[  4 -23  -5  14  -6  -8 -15 -17 -14   6   1 -54   3   8  17  -3 -30   4] : <61>
[  5 -52 -14  35 -16  -9  11  -1  -1 -13  14 -50   2  -2   5  20 -21   7] : <59>
[ 39 -70   5   3 -11  -1  -1   3 -11  10   5 -19  -8  -9 -26   2 -10  20] : <40>
[ 12 -44   9   2 -17  -6 -19 -14 -23  -3  18 -35   0   2   0   0   4   3] : <56>
[ -4   0  10   8  -1  -8   4   3 -16  -8  13 -28 -24 -12 -37  12   5  -2] : <47>
[ -2 -16 -17  15  -7  -3  33  -9  -9  10  -8 -34   2  -6  13 -21  25  15] : <56>
[  7 -51   2 -16   1  11  24   6 -11  -7  -2 -41  10 -16 -22  33   6  -7] : <50>
[  5 -35   2  37 -11  -6   6  -8  -4 -18   4 -44 -20 -14   6  30 -11   0] : <47>
[  2 -77   5  24 -11 -10 -12  15  13   1  27 -35   1  16   4  26 -32   2] : <47>
[ -5 -43 -13  32  -2  -8  42   5  -2  -6  -3 -37  -1 -20  -3  27  17   2] : <50>
[ -2 -57 -11   8   0 -11  17 -14 -10  17  24 -59  38  -7  19   5  15   7] : <56>
[  9 -52  -3  26 -21   2  32   0   2   9  -5  12   1 -12  -1   0  17   4] : <40>
[ 10 -42  -3   7  -4   2  27   2  -8  -9  -8 -43  11 -17   4  43  -5  -5] : <60>
[  7 -39 -14  32 -13 -14   6  -4  -1  -5   4 -44   2   3  19   4 -12  10] : <61>
[ -3 -36   1  -1  -7  -3 -29 -11   0  14  17 -32  13  15  23 -21  -6  16] : <56>
[ -4 -11 -10   0   0  -5   2  16 -17 -19 -15 -53 -15 -10  -8  30 -26  12] : <47>
[ -3 -17 -14  49   1 -22  38 -20   3   9   8 -51  12  -7  14  22   7  -9] : <51>
[ 34 -42   8   0 -20   7  17 -21  -2  14   7  -4   5  -1  -2  15  12 -13] : <59>
[ 13 -49  -7  26  -9  -2  22  -5  -1 -15 -13 -35 -12  -9 -11  34  -7  -2] : <47>
[  7 -47   2  -4  -6  -8  -2  -3  -2   1   5 -28   9  -3   1  29  -9  -1] : <39>
[  1 -60 -26  22   8 -10 -12  10   0 -23   7 -86  -4   6   4  47 -34   7] : <60>
[  5 -66 -14  24 -23  -8  35   0  -1   5 -11 -50  18 -16  40  -8  13  16] : <39>
[ 14   9  15 -38 -10   7 -96 -35 -58  13   5 -64 -38  14 -10 -25 -41  23] : <47>
[ 13 -50  14  -6  -5   1 -20  -7  -8   1   5 -12 -13  -4 -24  20 -18  -1] : <40>
[  3 -42   9  88 -23 -12  21  -4  -1  -6 -12 -17 -40  14   0  20 -11   5] : <60>
[ 11 -43   9  13 -15  -1  -9 -13 -16   5  -5 -16  -8  -3 -11  18  79   1] : <40>
[  3 -36 -12  31  -8  -5  12  -2   0  -2   5 -29  -2   3   7  12   0  -1] : <61>
[  3 -38 -29  26  -4  -6  34  -7   1 -15 -11 -63  10 -12  -2  68 -13 -11] : <47>
[ 13 -62  -9  22  -7 -10  26   1  -1  -2 -11 -64  16 -24  12  28 -24  -7] : <50>
[ 18 -21   2  47  -8  -3  14  -9   9   0  28 -15  -9  20  -7  45  -9 -26] : <47>
[  7 -53  -5  48 -12 -15  22 -16   1   3   9 -40   3  13  21  15 -13   4] : <50>
[-19 -14 -13  50   6 -15  29  18   7 -13   9 -51 -21 -11  13  24   9   8] : <50>

[  8   6   2 -21   9 -31  -3  -2  23   2   7  -3   0  14 -19   5  10  18] : <85>
[ 26 -14   9 -30  -7  -8  11   5 -14   2  16  -9   1  33 -42   8  47  45] : <85>
[ 14  -7   9 -27 -11   1  -8 -20   0  16   9   7   9  23 -46  19  13  38] : <85>
[ -4  -9   1 -28  17 -19 -18  -2  -7 -15  13  11  -5  26 -46  18   2  29] : <85>
[  7  13  22  -8   2  -3 -33  -9  -7   1  -7  12  14  18 -31  13  36  35] : <85>
[ 24 -45  11 -17   8  -6  15  30  -8   6  32 -41   5  27 -48   5   8  49] : <85>
[ -5  -3  19  -3   7   2  -2   1   2  -6   8  -1  10  10 -26  17   7  23] : <85>
[ 12 -12  16 -13   4   3   7   2   1  15  42  -4   9  38 -49   8  18  53] : <85>
[  4 -11  -2 -12  -5 -10  -8 -12 -12   9  10  11 -10  20 -23  24  26  41] : <85>
[ -1   1   6  -5   1 -13  -7 -21  -2   4   6  17   1  -6 -30  26   7  22] : <85>
[ 19  -7   2 -24  -5 -13 -17 -20  10   0   2  34  35  26 -63  21  40  66] : <85>
[ 10 -17  17 -12  12 -12 -10  -1  10  20  42  14  22  45 -64  20   5  76] : <85>
[ 31 -65  24 -26   0   2  24  17   7  22  73  -7  19  65 -87  26  77 101] : <85>
[  4 -41   0 -21  -1  14  -5  -7  25   9  27 -10   1  34 -46  32   2  40] : <85>
[  2  -7   0 -11   8 -11  10 -27  23  28  30   9  20  14 -77  19   6  88] : <85>
[ -4 -24 -21  -8   8  -9 -13   4  -2   2  19   3   4  22 -41  11  25  50] : <85>
